Here is a tiny trained network, its code and every weight. The questions are about switching its units off for an input and a target symbol, where a switched-off unit gives its printed mean instead of its output.

import numpy as np


def w(rows, s, z=0):
    codes = np.array(rows[::2]) - 128.0
    scale = np.full(codes.shape[1], s)
    scale[-1] = z or s
    return codes * scale


def f(y):
    return y / 2 * (1 + np.tanh(0.7978845608 * (y + 0.044715 * y**3)))


def softmax(a):
    e = np.exp(a - a.max(-1, keepdims=True))
    return e / e.sum(-1, keepdims=True)


def log_softmax(a):
    a = a - a.max(-1, keepdims=True)
    return a - np.log(np.exp(a).sum(-1, keepdims=True))


def net(x, mask):
    ids = ['αβεζξσ'.index(c) for c in x.split()]
    T = len(ids)
    res = E[ids] + P[:T]
    u = 0
    for l in range(2):
        r = res
        for j in range(2):
            rows = slice(2 * j, 2 * j + 2)
            q, k, v = (r @ M[l][rows].T for M in (Q, K, V))
            z = softmax(np.where(np.tri(T) > 0, q @ k.T / 2**0.5, -1e9)) @ v
            o = O[l][rows]
            res = res + np.where(mask[u + j], z, o[:, -1]) @ o[:, :-1]
        u += 2
        y = f(res @ A[l][:, :-1].T + A[l][:, -1])
        res = res + np.where(mask[u : u + 16], y, B[l][:, -1]) @ B[l][:, :-1]
        u += 16
    return log_softmax(res[-1] @ U[:, :-1].T + U[:, -1])


Q, K, V, O, A, B = {}, {}, {}, {}, {}, {}
E = w([
[107,59,83,132,160,81,149,41,222,128],'α',
[40,119,31,178,77,195,160,150,99,144],'β',
[80,88,186,45,171,107,84,147,91,255],'ε',
[212,106,91,137,171,4,238,171,84,134],'ζ',
[207,154,133,158,136,151,121,32,102,162],'ξ',
[119,108,137,174,249,130,39,160,120,38],'σ',
],0.0096)
P = w([
[178,47,98,39,149,156,126,90,119,174],'0',
[28,165,247,112,175,120,159,152,150,99],'1',
[23,194,218,131,159,113,153,147,158,116],'2',
[57,163,177,121,168,90,125,154,123,129],'3',
[87,146,145,132,168,84,105,147,111,135],'4',
[98,129,107,155,159,89,98,146,101,152],'5',
[133,109,85,182,150,91,83,134,95,160],'6',
[150,99,50,207,127,66,66,126,85,173],'7',
[145,92,57,254,146,67,38,112,58,150],'8',
],0.0061)
Q[0] = w([
[135,219,111,188,144,205,160,131,184,1],'L0H1',
[178,73,117,159,227,104,58,164,82,99],'L0H1',
[189,195,211,53,35,155,224,196,179,20],'L0H2',
[238,65,31,166,126,62,172,168,111,97],'L0H2',
],0.0053)
K[0] = w([
[111,103,174,23,106,151,196,114,149,173],'L0H1',
[111,83,28,116,72,141,129,103,92,155],'L0H1',
[29,254,251,130,142,155,118,161,162,100],'L0H2',
[81,65,165,38,149,207,98,146,111,191],'L0H2',
],0.0063)
V[0] = w([
[164,140,2,185,90,188,174,109,145,82],'L0H1',
[154,122,133,90,78,130,186,57,154,196],'L0H1',
[71,131,107,159,130,205,50,59,213,116],'L0H2',
[92,152,193,89,123,180,98,164,58,180],'L0H2',
],0.0069)
O[0] = w([
[123,178,156,36,122,219,213,179,171,150,2],'L0H1',
[49,173,164,123,207,96,222,2,99,182,110],'L0H1',
[76,4,134,61,74,232,100,55,172,113,104],'L0H2',
[75,185,182,247,147,189,43,103,43,167,161],'L0H2',
],0.0057,0.006)
A[0] = w([
[61,95,159,147,141,150,68,58,126,159,240],'L0N1',
[130,126,152,156,171,153,64,136,151,47,189],'L0N2',
[226,118,164,47,138,157,155,53,139,175,106],'L0N3',
[117,93,122,152,159,130,78,139,131,98,183],'L0N4',
[135,162,84,176,156,97,177,146,108,101,238],'L0N5',
[92,126,84,223,139,121,70,99,85,142,203],'L0N6',
[171,104,132,147,178,88,117,3,125,150,231],'L0N7',
[115,137,177,121,162,117,119,165,109,117,148],'L0N8',
[77,86,139,62,135,117,168,163,172,159,251],'L0N9',
[215,115,95,174,85,154,80,137,137,110,207],'L0N10',
[142,136,117,53,138,158,151,148,126,181,203],'L0N11',
[57,175,185,128,179,105,110,138,67,125,204],'L0N12',
[105,143,231,67,154,124,111,189,140,136,171],'L0N13',
[123,137,128,164,159,115,94,93,84,122,154],'L0N14',
[160,95,98,68,161,107,153,154,174,112,199],'L0N15',
[153,81,53,7,127,254,136,155,201,64,130],'L0N16',
],0.0064,0.0024)
B[0] = w([
[108,40,167,150,151,163,104,83,66,119,230],'L0N1',
[187,22,121,119,81,93,124,201,126,39,167],'L0N2',
[81,149,142,39,185,142,201,3,121,55,128],'L0N3',
[176,18,113,142,87,97,115,161,105,123,183],'L0N4',
[98,154,105,216,189,25,114,62,104,137,163],'L0N5',
[164,66,154,201,113,82,90,113,54,130,254],'L0N6',
[134,58,166,136,220,66,132,13,61,104,225],'L0N7',
[136,129,143,150,150,124,174,221,109,127,155],'L0N8',
[35,80,44,96,198,79,138,182,163,157,148],'L0N9',
[223,117,34,86,20,126,39,167,58,32,153],'L0N10',
[51,173,64,93,148,161,184,175,170,169,131],'L0N11',
[133,96,157,237,182,121,178,168,76,124,216],'L0N12',
[85,70,123,114,146,211,196,243,165,167,155],'L0N13',
[170,76,177,186,152,90,109,109,76,115,198],'L0N14',
[80,136,72,80,188,78,114,175,115,65,134],'L0N15',
[64,94,44,20,58,68,76,242,92,144,132],'L0N16',
],0.004,0.0086)
Q[1] = w([
[132,57,127,154,219,48,90,112,55,113],'L1H1',
[158,145,54,151,96,125,168,16,142,94],'L1H1',
[108,82,90,255,109,104,103,118,38,88],'L1H2',
[60,34,104,139,169,73,125,102,100,236],'L1H2',
],0.0061)
K[1] = w([
[190,108,39,107,38,135,83,183,117,156],'L1H1',
[87,167,130,2,148,177,212,120,148,147],'L1H1',
[143,112,87,51,120,185,142,83,97,249],'L1H2',
[107,49,75,108,180,46,75,13,71,169],'L1H2',
],0.0047)
V[1] = w([
[134,87,163,183,191,33,88,41,73,37],'L1H1',
[154,86,54,153,3,128,48,163,117,36],'L1H1',
[205,123,237,228,134,141,84,36,62,133],'L1H2',
[199,128,152,209,120,81,46,243,86,156],'L1H2',
],0.004)
O[1] = w([
[154,177,124,82,2,160,215,171,161,80,253],'L1H1',
[63,150,83,188,151,197,130,110,136,57,156],'L1H1',
[77,173,158,57,91,60,76,113,91,80,220],'L1H2',
[118,225,165,149,198,164,104,182,77,126,145],'L1H2',
],0.0057,0.014)
A[1] = w([
[124,88,39,123,101,103,129,136,209,119,169],'L1N1',
[112,152,134,69,141,78,112,129,94,175,144],'L1N2',
[172,83,147,159,153,237,126,83,173,151,202],'L1N3',
[55,172,120,136,48,134,237,113,119,163,224],'L1N4',
[53,79,135,90,72,132,65,87,109,118,170],'L1N5',
[80,112,115,129,154,99,101,148,72,176,151],'L1N6',
[97,195,158,131,80,124,68,168,102,97,150],'L1N7',
[153,112,119,124,145,61,100,143,103,128,145],'L1N8',
[43,152,119,123,196,144,137,146,104,118,161],'L1N9',
[134,148,132,70,51,152,197,200,164,44,253],'L1N10',
[202,66,98,156,128,174,181,96,185,199,130],'L1N11',
[94,82,129,171,214,147,143,137,134,199,156],'L1N12',
[157,99,139,155,159,39,94,121,85,124,148],'L1N13',
[106,73,78,154,234,126,99,175,115,111,128],'L1N14',
[152,154,122,187,151,181,115,254,115,159,123],'L1N15',
[183,105,119,54,103,41,82,140,102,138,142],'L1N16',
],0.0057,0.0037)
B[1] = w([
[112,134,96,156,141,178,128,154,85,192,155],'L1N1',
[104,186,145,146,114,157,96,97,186,133,167],'L1N2',
[139,127,202,97,167,169,77,99,104,61,148],'L1N3',
[68,205,82,166,190,121,85,39,108,86,148],'L1N4',
[119,91,157,96,116,139,84,116,130,125,199],'L1N5',
[108,152,163,141,107,168,123,108,163,126,183],'L1N6',
[177,137,144,101,194,149,129,128,104,116,213],'L1N7',
[136,152,137,120,121,140,140,138,172,146,193],'L1N8',
[77,162,90,158,115,136,115,86,149,157,148],'L1N9',
[153,97,52,76,192,2,177,127,72,48,159],'L1N10',
[181,160,168,99,199,148,131,151,92,66,159],'L1N11',
[158,117,172,106,87,160,132,168,142,166,156],'L1N12',
[152,149,140,134,87,162,143,141,184,160,246],'L1N13',
[106,129,130,136,71,117,134,119,162,190,177],'L1N14',
[121,103,112,166,120,169,134,164,85,191,156],'L1N15',
[138,156,159,126,85,144,132,140,205,131,202],'L1N16',
],0.0069,0.012)
U = w([
[203,42,114,63,169,109,182,191,57,102,45],'α',
[121,110,207,132,69,210,96,165,176,223,21],'β',
[162,198,182,64,175,143,87,81,119,65,230],'ε',
[171,226,75,175,146,76,221,170,188,173,61],'ζ',
[41,75,86,70,49,35,141,82,255,106,137],'ξ',
[20,141,29,187,182,182,106,94,47,134,254],'σ',
],0.0042,0.00093)

Each question gives the input, a string of symbols that net reads in full, and the target symbol t.
The units are the heads (2 rows each of Q, K, V and O) and the neurons (one row each of A and B). Each row of codes is followed by its name. A weight is (code - 128) times the scale printed after its matrix; where a second scale follows, it is the last column's (O, A, B and U).
mask holds one flag per unit, layer by layer, with each layer's heads first. A switched-off unit (its flag False) gives its mean, the last column of its rows in O or B, instead of its output. The means were averaged over made-up inputs and are rounded, as every weight is.
A unit's drop is (log p(t) with every unit on - log p(t) with that unit switched off) / (log p(t) with every unit on - log p(t) with every unit switched off).
The circuit of an input: a set's keep is (log p(t) with only the set's units on - log p(t) with every unit switched off) / (log p(t) with every unit on - log p(t) with every unit switched off). Starting from the 12 units with the biggest drops (on a tie, the unit counted first), units are removed one at a time, each time the one whose removal leaves the highest keep (on an exact tie, the one counted first), for as long as the keep stays at least 0.8.
circuit, biggest first: the units of the circuit, biggest drop first
most important unit: the unit with the biggest drop
k most important neurons: the k neurons with the biggest drops, biggest first
k most important neurons of layer l: the k neurons of layer l with the biggest drops, biggest first
which heads matter: for each layer, one digit per head in row order, 1 if its drop is at least 0.15 and else 0, layers parted by /
input α ε ε α σ ε σ β, target α: which heads matter	11 / 01
input σ σ ε α ξ, target σ: which heads matter	11 / 10
input σ ε ε σ ε, target α: most important unit	L0H1
input ζ σ ε α ζ, target ζ: which heads matter	00 / 00
input α ξ ε σ ζ ξ σ ε σ, target β: 2 most important neurons of layer 1	L1N14, L1N10
input ζ ε ε ε ξ β, target ζ: circuit, biggest first	L0H2, L0N1
input β ε β ζ, target β: which heads matter	11 / 11
input σ σ σ ξ ζ β, target σ: which heads matter	10 / 10
input ξ ξ ε β, target ξ: which heads matter	10 / 11
input α ξ ε ε ε α ε σ ξ, target α: which heads matter	11 / 01
input σ ε σ ε, target σ: which heads matter	00 / 11
input ε σ ξ ε σ α β ε β, target ε: 2 most important neurons	L1N7, L0N1
input ε ξ σ, target α: which heads matter	00 / 10
input σ α ε σ ε ε, target σ: which heads matter	00 / 10
input σ ε ε ε σ ε ζ α, target σ: which heads matter	11 / 11
input β ε ε σ ε ε β, target β: 4 most important neurons	L0N16, L1N12, L1N14, L0N6
input β β ε α ξ ε ε ε, target β: which heads matter	10 / 10
input ξ ε σ, target ξ: 2 most important neurons of layer 1	L1N7, L1N11
input ζ ξ ε ε σ, target ζ: which heads matter	01 / 00
input ζ ζ ε, target ζ: most important neuron of layer 0	L0N5
input σ ξ ε σ σ, target σ: most important neuron of layer 1	L1N16
input α ζ σ ζ σ ε, target α: 3 most important neurons of layer 1	L1N11, L1N13, L1N2
input ξ ε ζ ξ ε β ε ζ, target ξ: 3 most important neurons	L0N3, L1N7, L0N7
input ε ε σ ε σ, target β: 3 most important neurons of layer 1	L1N13, L1N14, L1N10
input σ β ζ ξ, target σ: 3 most important neurons of layer 0	L0N16, L0N10, L0N2
input ξ ε ξ ε ε, target ξ: 2 most important neurons	L0N3, L0N7
